In the rows, 128 means zero.
Each row has a class, written as a number after it.
[148 121 125 124 114 117 129 113 122 147 139 116 152  96 132 129 149 136
 147 126 131 109 126 150  98 101 138 122 132 138 133 128 148 131 162 133
 150 131 142 109 115] => 3
[132 138 156 122 123 106 120 138 134 156 136 106 136 118 109 120 142 133
 139 124 139 114  90 127 114 129 129 134 116 101 155 136 121 104 111 154
 153  85 136 145 140] => 7
[123 149 147 148 122 136 167  89 120 141 130 122 153 133 116 143  98 166
 120 122  96 126 115 156 117 124 121 150 183 118 119 156 156 148 106  73
 145 153 134 105 124] => 4
[157 154 135 113 107 143 121  93  91  96 159 125  98 114 146 139 139 122
 148 123  98 133 156 138 125  96 162 133 134 169 119 127 124 152 142  91
 106 123 135 113 137] => 2
[117 134 135 145 122 120 145 110 125 145 137 124 131 145 111 124 130 132
 151 136 120 123 124 122 133 125 133 159 157 134 102 113 151 117 151 110
 138 133 130 117 151] => 7
[167 105 155  83 147 111 125 110 121 134 103 144 144 119 127 140 145 106
 132 124 125 152 177 115 148 133 148  89 115 125 134  97 132 110 182 131
 132  85 132 123 121] => 7
[174 105 160 109 167 130 143 129 108 127  92 108 133 136 112 113 127 122
 136 123 128 147 158 142 132 133 153 124  85 135 149 103 106 133 148 122
 105  89 101 142 108] => 6
[120 159 155 135 121 138 134 145 137 158 137 111 105 152  85 110 162 119
 167 112 143 145 112 131 108 107 159 117 149 152 123 103 166 121 177 135
 146 101 128 144 145] => 2
[142 122 149  98 151 144 132 151 134 138 141 109 139  99  91 122 117 138
 166 110 132 144 112 156 102 141 153  73  98 138 170 124 144 107 150 144
 147  79 117 154 127] => 6
[141 131 149 130 128 134 146 112 130 138 132 139 118 127  97 112 121 156
 129 115 122 134 126 138 114 124 121 156 160 110 105 115 158 129 130  99
 132 172 131 101 121] => 2
[118 105 156 121 134 113 142 124 123 135 117 110 141 119 115 138 106 140
 124 115 134 131 119 147 130 124 137 104 165 111 133 112 175 116 123 117
 149 115 123 138 119] => 2
[125  82  97 103 149 166 128 101 122 118 138 159 135 121 132 155  89 135
 111 133 113 130 144 133 135 142 140  79 125 130 113 124 109 135 106 107
  97  91 102 127 144] => 1
[128 123 119 131 115 133 127 114 127 130 142 118 132 142 119  95 145 118
 144 119 147 119 142 152 133 117 153  97 153 134 122 109 161 111 182 122
 127 112 132 130 140] => 4
[101 120 148 107 150 122 148 108 133 132  98 144 117 123 133 155 114 151
 105 133 129 135 134 117 118 147 137 138 112  82 106 129 125 129 107 138
 126 144 127 107 138] => 4
[164 129 132 117 138 151 116 150 144 150 159 128 136 134 115 100 137 122
 133 109 128 159 128 155  97 120 134 138  95 114 119 113 114 133 133 148
 104 126 138 134 146] => 6
[110 112 173 116 134 130 142 108 106  96 121 145 166  92 117 168  79 113
 101 131 109 151 150 106 144 157 133  95 146 119 125 127 137 126 152 140
 123 132 140 112 115] => 2
[139 143 170 145 149 128 156 123 132 159 120 106 115 159  91  89 118 136
 148 118 124 126 112 162 111 108 148 159 135 153 139 123 133 135 169  79
  95 104 108 160 121] => 5
[149 109 144 152 129 163 139 124 126 126 125 133 138 128 121 162 124 133
 137 127 114 127  98 146 117 127 117 102 117 140 137 118 128 130 117 112
 134  93 129 143 130] => 3
[130 144 125 131 131 139 125 103  99 126 147 125 107 146 132 107 126 121
 125 147 129  97 126 129 130 131 143 137 143 129 117 117  95 132 138 128
 108  98 123 130 136] => 4
[170 108 121 128 108 150 142 120 110  84 152 103 159 140 122 122 113 135
 142 107 115 142 121 143 109 122 133 149 126 140 112 109 119 121  96 139
 134 120 133 138 107] => 6
[105 119 139 114 117  98 135 124 140 128 109 125 127 110 135 138 148 114
 142 142 156 116 122 119 123 120 134 131 118 123 133 146 153 108 151 151
 130 101 139 158 109] => 5
[142 132 151 129 109 121 122 127 115 117 134 153 125 145 114 106 135 119
 117 142 103 134 159 155 140 126 100 142 165 132 142 124 106  96 182 113
 127 170 144 130 112] => 7
[171 104 152 129 139 125 126 146 140  99 127 114 173 107 112 147 127 131
 144  98 111 152  86 133  82 129 136  97  99 153 132 123 147 114  69 168
 159  75 129 170 108] => 3
[127 126 190 123 135 109 143 124 137 134  73 117 156 114 138 147 153 111
 142 128 146 126 132 120 133 126 127 138 139  98 131 113 182 118 151 155
 136 109 162 126 129] => 4
[116 159 151 138 104  87 129 120 114 127 118  97 129 148 133 108 167 105
 129 136 112 132 170 106 158 131 126 164 149 126 147 107 117 138 180 171
 147 120 172 112 154] => 1
[146 114 150 140 135 131 122 116 116 150 137 139 108 135 133 126 143 113
 135 150 124 121 143 128 153 140 149 116 109 137 127 126 118 124 141 103
 100 110 131 119 139] => 3
[126 138 161  74 151  99 138 121 118 136  66 111 116 121 121 129 141 110
 141 109 146 145 153 111 136 119 168 137 112  93 139 115 142 118 144 138
 129  97 145 121 143] => 1
[115 126 102 131 122 154 124 106 133 137 115 137 100 156 156 154 156 116
 109 138 131 130 135 106 152 152 146 133 120 144 112 127 102 143 117 132
  98 112 155 121 133] => 6
[ 80 118 111 127 130  92 147 111 141 119 102 133 157  92 151 156 112 116
 120 132 137 123 144 102 152 137  96 142 152 102 127 131 162 129 147 146
 150 159 145 116 120] => 6
[141 160 165 143 118 109 140  98 112 129 102 136 147 153 134 125 156 103
 151 125 126 110 134 114 108 109 127 149 142 113 100 111 146 121 119 151
 130  98 161 112 139] => 4
[ 96  95 132 137 155 158 150 116 145 112 114 156 147 129 148 151  85 131
 111 129 116 124 126 140 147 132 110 100 174 128 112 125 142 141 134  97
 122 133 117 130 122] => 0
[ 98 146 116 116 125 149 143 162 157 176 125  83 120 171 123 130 124 144
 134  88 158 170 115 147 115 117 164 138 145 129 125  95 155 125 184 143
 157 137 141 147 134] => 6
[101 148 149 138 120 107 145 118 134 127 155 127 143 119  98 122 104 124
 124 130 120 123  99 104 107 146 119 123 133 119 135 115 108 124 129 165
 142 104 144 133 117] => 2
[167 136 142 123 128 156 114 124  87 119 153 133 113 125 102 138  96 127
 140 114 111 125 101 151  97 127 139 103 120 152 135 111 105 104 126 110
 121 105 117 147 128] => 3
[135  97 152 117 140 129 134 127 130 119  89 104 138 150 159 142 132 142
 124 106 117 136 140 138 141 127 141 154 137 121 106  93 133 140 101 141
 129 137 147 109 145] => 0
[141 129 117 119 141 125 110 114 117 133 150 100  71 120 121 137 130 136
 136 126 137 141 129  89 161 131 159 123 107 142 144 106 113 141 106  95
 124  69  97 146 140] => 3
[105 109 123 116 107  92 115 139 136 143 139  98 112 144 121 133 137 124
 108 110 135 168 144 128 156 127 150 129 128 114 137 111 131 112 105 136
 131 152 139 137 151] => 3
[156 120 151 135 137 116 133 123 114  97 139 122 136 115 105 132 118 129
 133 134 120 129 106 139 100 145 128 128 118 149 144 126 124 100  94 132
 120 111 110 157 115] => 0
[134 110 120 117 158 136 122  87 125 120 121 159 148 108 138 153 117 136
 106 123 117 122 131 117 107 142 135  94 128 108 106 131 139 144 109 150
 123  59 137 119 144] => 5
[113 129 138 123 126 120 173 121 162 136  77 100 138 119 127 137 146 151
 145 120 150 132 111 125 127 117 123 192 152  96 130 122 186 134 147 118
 155 148 164 119 124] => 1
[135 123 131 114 128 131 113 151 142 125 136 115 127 120 107 125 124 130
 139 118 135 131  96 127 122 140 125  87 126 146 156 104 125 117 112 152
 144  69 132 170 103] => 2
[147 105 149 111 149 110 154 120 141 137 115 127 156 118 150 140 147 107
 150 133 129 135 145 130 135 109 130 138 124 128 110 121 152 143 131 128
 124 122 124 128 135] => 0
[ 94 122  88  94 116 129 125 150 113 177 157 109 139 130  91  99 120 121
 148 145 159 129 150 152 169 146 146  79 151  99 145 141 152 106 179 145
 159 112 134 127 170] => 1
[126 128 123 127 127 125 147 108 111 132 147 127 140 102 135 148 152 106
 152 176 153 100 125 102 142 124 134 120 138 119 134 140 137 140 125 146
 142  79 127 121 119] => 2
[122 110  80  99 118 151 140 112 126 111 104 126 133 129 144 127 127 135
 119 115 136 116 135 144 125 112 123 116  90 108 141 147  67 147 129 139
 130  95 133 132 107] => 6
[145 117 142 106 160 130 107 162 157 130 100 121 102 140 122 118 160 139
 127 105 161 160 119 129  85 126 166 130  89 145 114  98 156 117 124 171
 114 114 116 167 114] => 5
[128 128 168 106 174 124 141 138 140 154 108 119 140  89  81 142  96 155
 150 108 133 144  96 130  87 157 140  76 104 107 161 118 162 105 133 141
 166  57 115 149 116] => 6
[144 124 101 130 112 141 109 123  99 100 117 106 111 145 150 121 130 135
 127 117 122 126 157 129 151 125 155 160 154 175 107 109  99 131 177 103
 131 171 124  99 106] => 0
[128 135 154 118 129 100 113 127 110 161 132 114 129 120 130 131 149 100
 126 140 119 127 134 134 137 124 142 119 144 121 131 121 109 131 155 126
 136 120 144 109 143] => 0
[135 166 176 150 117 135 161 101 122 143 113 140  84 176 131 132 165 132
 138 144 120 123 143 130 116 120 131 164 100 151 118 127 121 140 129 113
  87 149 118 136 139] => 4
[123 123 131 145 128 138 130  86 129 108 111 136 139  97 137 144 111 147
 144 125 115  90 117 131 105 119 128 122 142 142 147 126 140 126 120  91
 111  89 135 108 119] => 1
[126 137 104 145 107 130 126  90  89 161 151 149 101 134 127 115 117 153
 108 143 113 101 149 156 131 123 119 151 160 124 100 167 127 134 146  86
 120 171 123 105 144] => 3
[150 114 114  93 132 121 110 157 131 138 167 108 144  93 106 123 105 141
 152 105 115 138 109 159 128 129 121  90 122 119 157 119 126 122 112 137
 163  93 120 148 149] => 2
[114 125 138 148 112 136 136 126 135 167 142 134 150 132 127 126 144 118
 138 156 149 103 139 130 137 136 122 107 130 139 140 123 144 125 155 140
 109 144 132 111 130] => 1
[107 141 133 123 101 106 145 112 114 134 129 116 113 126 114 145 122 130
 116 141 123 132 141 156 141 116 102 115 177 126 167 131 135 114 188  91
 153 136 116 161 110] => 4
[108 132  64 114 109 137 131 108 126 126 161 133 109 127 156 117 131 121
 119 132 133 109 150 109 151 131 144 118  89 173 122 144  68 158 183 152
 114 146 120 129 126] => 3
[151 137 131 160 130 124 132  71 111 133 117 155 141 140 147 142 149 111
 108 133 121 116 166 109 144 121 116 123 175 137 122 135 147 140 116  97
 113 113 126 102 105] => 6
[100 138 120 125  94 134 130 148 145 162 143 109 100 169 114 103 154 139
 135 123 153 141 122 157 136 107 138 140 127 103 134 127 129 108 160 125
 143 140 143 144 155] => 7
[135 111 165 103 131 112 128 118 126 107 126 105 132 109 111 136 116 144
 133 112 128 121 104 126  90 135 141 104 121 111 149  92 115  95 129 162
 152  61 123 151 111] => 4
[ 94 121 155 118 118 110 146 105 117 130  78 128 128 133  99 137 115 109
 108 112 123 132 137 138 150 121 129 109 196 132 148 118 146 107 192  95
 140 152 153 131  96] => 3
[160 130 130 116 157 131 129 122 136 121 134 124 141 117 141 137 120 133
 129 120 137 128 117 115 102 134 143 120  86 139 134 116 110 136 101 151
 112  82  99 151 118] => 4
[ 67 116 114 128 139 135 131 122 125 145  85 136 126 129 138 162  91 163
  76 134 132 132 137 131 138 144 110 103 168 108 113 136 138 147 145 123
 156 142 120 123 113] => 0
[144 111 144  98 129 125 145 108 117 116 121 118 132 128 107 141 122 138
 134 117 139 139 138 147 120 117 137  97 119 126 160  93 146 104 129 122
 126 102 114 152 125] => 7
[151 130 192  96 165 130 131 117  97 116  72 143 103 109 118 136 128 121
 132 110 115 118 134 141 125 120 134  92 141 126 143 107 155 125 128  99
 130 138 112 124 120] => 1
[129 127  97 132 133 140 123 127 142 125 151 138 112 154 141 131 138 130
 133 132 131 155 144 131 125 106 139 122 119 150 106  84 132 138 131 108
 117 136 114 132 137] => 7
[161 103 122  96 156 104 126 115 137  96 138 122 153 103 133 135 121 109
 141 108 129 136 126 101 120 141 172 102  86 155 142 121 103 113 118 150
 120  69 108 143 107] => 5
[ 88 103  99 118  96 116 148 137 130 162  95  91 139 135 104 116 133 116
 131 125 172 110 117 170 144 116 129  88 139 115 164 110 117 100 252 116
 161 122 137 141 111] => 0
[155 129 144 135 116 130 161  88 129 125 174 100 127 110 118 125 160 124
 181 127 105  94  78 134  90 108 181 159 118 165 129 149 115 125 115  99
 118  95 119 117 152] => 1
[130 106 128 138 125 143 131 120 140 140 136 147 120 127 116 151 149 113
 125 147 142 132 130 139 144 142 110  78 138 130 161 125 147 108 122 107
 117 110 121 148 115] => 6
[104 114 157 121 145 152 121 114 111 133 132 145 115  89 105 151  91 146
 115 146 141 123 125 129 147 156 128  72 160  97 156 132 168 112 132 104
 134 110 135 120 123] => 3
[132 101 150  99 133 139 114 118 125 118  99 148 121 108  93 158 103 142
 103 111 115 135  97 133 118 158 112  84 150 115 134 123 135 102 112 118
 140  94 141 152 100] => 5
[133 119 185 149 144 113 110 128 108 106 120 124 128 127 105 130 103 133
 114 126  99 136 135 128 141 144 113  86 171 127 158  91 138 117 108 120
 146  72 120 143 110] => 2
[117 167 141 149  95 142 146 110 128 153 141 112 139 147 152 128 170 122
 154 105 137  98 104 129  96  94 163 140 113 143 101 157 139 151 161 164
 143 121 152 107 157] => 5
